Below are the code and all the weights of a small trained network. Each question names an input and a class and asks about switching units off, where a switched-off unit gives its printed mean instead of its output.

import numpy as np


def w(rows, s, z=0):
    codes = np.array(rows[::2]) - 128.0
    scale = np.full(codes.shape[1], s)
    scale[-1] = z or s
    return codes * scale


def f(y):
    return np.maximum(y, 0)


def log_softmax(a):
    a = a - a.max(-1, keepdims=True)
    return a - np.log(np.exp(a).sum(-1, keepdims=True))


def net(x, mask):
    res = np.array(x, float).reshape(1, 7) / 4 @ E
    y = f(res @ A[0][:, :-1].T + A[0][:, -1])
    res = res + np.where(mask, y, B[0][:, -1]) @ B[0][:, :-1]
    return log_softmax(res[-1] @ U[:, :-1].T + U[:, -1])


A, B = {}, {}
E = w([
[184,202,155,121],'x0',
[46,137,234,94],'x1',
[58,176,80,1],'x2',
[154,105,112,111],'x3',
[74,178,83,234],'x4',
[100,152,69,87],'x5',
[195,221,120,129],'x6',
],0.0088)
A[0] = w([
[195,14,194,22,167],'N0',
[215,143,147,235,143],'N1',
[98,184,232,144,130],'N2',
[131,32,46,117,153],'N3',
[187,55,79,157,3],'N4',
[164,127,153,210,102],'N5',
[67,129,115,138,237],'N6',
[96,134,113,182,134],'N7',
[106,151,153,171,33],'N8',
[235,218,23,102,65],'N9',
[202,196,126,107,130],'N10',
[151,132,254,51,80],'N11',
[156,174,49,100,106],'N12',
],0.0099,0.0063)
B[0] = w([
[189,67,118,93,254],'N0',
[196,191,228,224,254],'N1',
[70,45,184,125,197],'N2',
[47,40,2,131,207],'N3',
[36,154,238,147,164],'N4',
[155,119,210,149,198],'N5',
[130,69,161,69,209],'N6',
[160,79,140,119,175],'N7',
[22,231,187,156,143],'N8',
[136,226,73,131,245],'N9',
[95,142,67,154,205],'N10',
[127,75,185,109,206],'N11',
[120,175,62,111,198],'N12',
],0.008,0.0098)
U = w([
[54,126,98,99,173],'0',
[146,145,122,149,1],'1',
[180,94,66,120,221],'2',
[106,91,96,178,16],'3',
[170,214,81,133,107],'4',
[151,137,157,247,196],'5',
[158,98,171,94,185],'6',
],0.015,0.0092)

Each question gives the input, the list of numbers given to net, and the class t.
The units are the neurons (one row each of A and B). Each row of codes is followed by its name. A weight is (code - 128) times the scale printed after its matrix; where a second scale follows, it is the last column's (A, B and U).
mask holds one flag per neuron, in row order. A switched-off neuron (its flag False) gives its mean, the last column of its row in B, instead of its output. The means were averaged over made-up inputs and are rounded, as every weight is.
A unit's drop is (log p(t) with every unit on - log p(t) with that unit switched off) / (log p(t) with every unit on - log p(t) with every unit switched off).
The circuit of an input: a set's keep is (log p(t) with only the set's units on - log p(t) with every unit switched off) / (log p(t) with every unit on - log p(t) with every unit switched off). Starting from the 12 units with the biggest drops (on a tie, the unit counted first), units are removed one at a time, each time the one whose removal leaves the highest keep (on an exact tie, the one counted first), for as long as the keep stays at least 0.8.
circuit, biggest first: the units of the circuit, biggest drop first
unit that matters most: the unit with the biggest drop
top k neurons: the k neurons with the biggest drops, biggest first
drop when u is switched off: that unit's drop, to one decimal
input [-5,-3,-7,1,-3,1,-7], class 3: top 2 neurons -> [N3 N4]
input [0,5,-8,3,-4,-1,-2], class 6: unit that matters most -> N0
input [3,8,8,0,-3,4,2], class 6: top 3 neurons -> [N11 N3 N9]
input [-4,2,-1,2,8,3,-4], class 0: top 3 neurons -> [N1 N0 N6]
input [-3,-2,-4,-5,-2,-3,-7], class 3: top 3 neurons -> [N3 N1 N11]
input [1,-4,-3,-7,-4,-2,-8], class 2: circuit, biggest first -> [N3 N0]
input [-6,1,-2,0,-8,2,5], class 2: circuit, biggest first -> [N1 N0]
input [-6,-8,-1,4,-5,-7,-3], class 3: circuit, biggest first -> [N4 N3]
input [-7,-2,0,-5,-4,-6,-3], class 2: circuit, biggest first -> [N0 N3]
input [-4,-5,-4,8,-2,-3,-5], class 3: circuit, biggest first -> [N3 N4]
input [-5,-2,-3,8,-3,5,-7], class 0: top 2 neurons -> [N4 N3]
input [-3,-7,2,0,-3,-5,2], class 4: circuit, biggest first -> [N9 N2]
input [0,-3,-1,4,-5,1,4], class 4: drop when N9 is switched off -> 0.5
input [0,1,2,7,1,-3,8], class 4: drop when N12 is switched off -> 0.0
input [3,-3,0,8,-7,5,4], class 4: drop when N12 is switched off -> 0.2
input [8,-6,-5,-4,-7,1,7], class 4: circuit, biggest first -> [N9]
